Here is a tiny trained network, its code and every weight. The questions are about switching its units off for an input and a class, where a switched-off unit gives its printed mean instead of its output.

import numpy as np


def w(rows, s, z=0):
    codes = np.array(rows[::2]) - 128.0
    scale = np.full(codes.shape[1], s)
    scale[-1] = z or s
    return codes * scale


def f(y):
    return np.maximum(y, 0)


def log_softmax(a):
    a = a - a.max(-1, keepdims=True)
    return a - np.log(np.exp(a).sum(-1, keepdims=True))


def net(x, mask):
    res = np.array(x, float).reshape(1, 4) / 4 @ E
    y = f(res @ A[0][:, :-1].T + A[0][:, -1])
    res = res + np.where(mask, y, B[0][:, -1]) @ B[0][:, :-1]
    return log_softmax(res[-1] @ U[:, :-1].T + U[:, -1])


A, B = {}, {}
E = w([
[224,157,13,144,71,139,118],'x0',
[115,139,110,194,146,157,255],'x1',
[74,117,73,60,199,240,113],'x2',
[109,64,165,123,88,140,157],'x3',
],0.0062)
A[0] = w([
[222,200,57,171,126,102,87,213],'N1',
[43,57,188,21,137,165,34,254],'N2',
[198,171,50,77,140,128,9,139],'N3',
[170,152,197,194,68,33,126,232],'N4',
[128,73,52,86,108,197,149,222],'N5',
[24,114,236,145,191,126,248,238],'N6',
[89,155,74,50,227,180,33,202],'N7',
[161,87,231,93,47,55,5,134],'N8',
[122,110,21,143,125,177,241,157],'N9',
[246,123,91,185,2,117,176,167],'N10',
],0.0097,0.0028)
B[0] = w([
[152,161,53,178,155,121,103,207],'N1',
[72,66,103,48,131,185,77,235],'N2',
[104,172,99,193,74,101,60,201],'N3',
[181,117,164,147,213,76,125,213],'N4',
[139,149,125,87,37,114,179,187],'N5',
[6,116,172,203,139,140,174,249],'N6',
[80,213,84,75,165,124,104,218],'N7',
[174,102,222,111,89,121,49,210],'N8',
[189,162,157,140,128,236,155,199],'N9',
[172,50,54,124,116,89,189,218],'N10',
],0.024,0.011)
U = w([
[155,67,232,89,123,125,45,110],'0',
[30,118,115,2,161,193,145,83],'1',
[181,133,214,148,189,76,127,57],'2',
[209,154,121,119,63,209,206,175],'3',
[140,63,105,86,39,92,114,102],'4',
[212,64,83,182,195,42,167,107],'5',
[48,117,202,242,175,144,201,252],'6',
[111,240,66,152,123,103,63,104],'7',
],0.005,0.0016)

Each question gives the input, the list of numbers given to net, and the class t.
The units are the neurons (one row each of A and B). Each row of codes is followed by its name. A weight is (code - 128) times the scale printed after its matrix; where a second scale follows, it is the last column's (A, B and U).
mask holds one flag per neuron, in row order. A switched-off neuron (its flag False) gives its mean, the last column of its row in B, instead of its output. The means were averaged over made-up inputs and are rounded, as every weight is.
A unit's drop is (log p(t) with every unit on - log p(t) with that unit switched off) / (log p(t) with every unit on - log p(t) with every unit switched off).
The circuit of an input: a set's keep is (log p(t) with only the set's units on - log p(t) with every unit switched off) / (log p(t) with every unit on - log p(t) with every unit switched off). Starting from all 10 units, units are removed one at a time, each time the one whose removal leaves the highest keep (on an exact tie, the one counted first), for as long as the keep stays at least 0.8.
units of the circuit, in order: the units of the circuit, biggest drop first
unit that matters most: the unit with the biggest drop
top k neurons: the k neurons with the biggest drops, biggest first
drop of u: that unit's drop, to one decimal
input [-3,0,-6,2], class 2: unit that matters most	N4
input [0,-2,-4,-8], class 5: top 2 neurons	[N7, N4]
input [-1,1,1,-5], class 7: top 2 neurons	[N2, N6]
input [8,8,-1,-5], class 3: top 2 neurons	[N9, N4]
input [5,-2,-1,2], class 5: units of the circuit, in order	[N10, N2]
input [3,4,8,5], class 3: top 2 neurons	[N9, N5]
input [4,6,-3,7], class 5: top 2 neurons	[N10, N4]
input [3,-8,3,7], class 0: top 2 neurons	[N8, N6]
input [-5,-2,2,-8], class 1: top 2 neurons	[N2, N1]
input [-5,-4,-1,-8], class 0: top 3 neurons	[N8, N1, N6]
input [8,-3,5,6], class 7: top 4 neurons	[N3, N7, N1, N8]
input [5,-1,-2,-2], class 5: top 2 neurons	[N10, N7]
input [-3,-3,-2,5], class 0: drop of N3	0.0
input [6,8,-2,-2], class 3: units of the circuit, in order	[N9]
input [7,-8,5,5], class 7: drop of N7	0.2
input [3,-8,5,-3], class 7: drop of N3	1.6
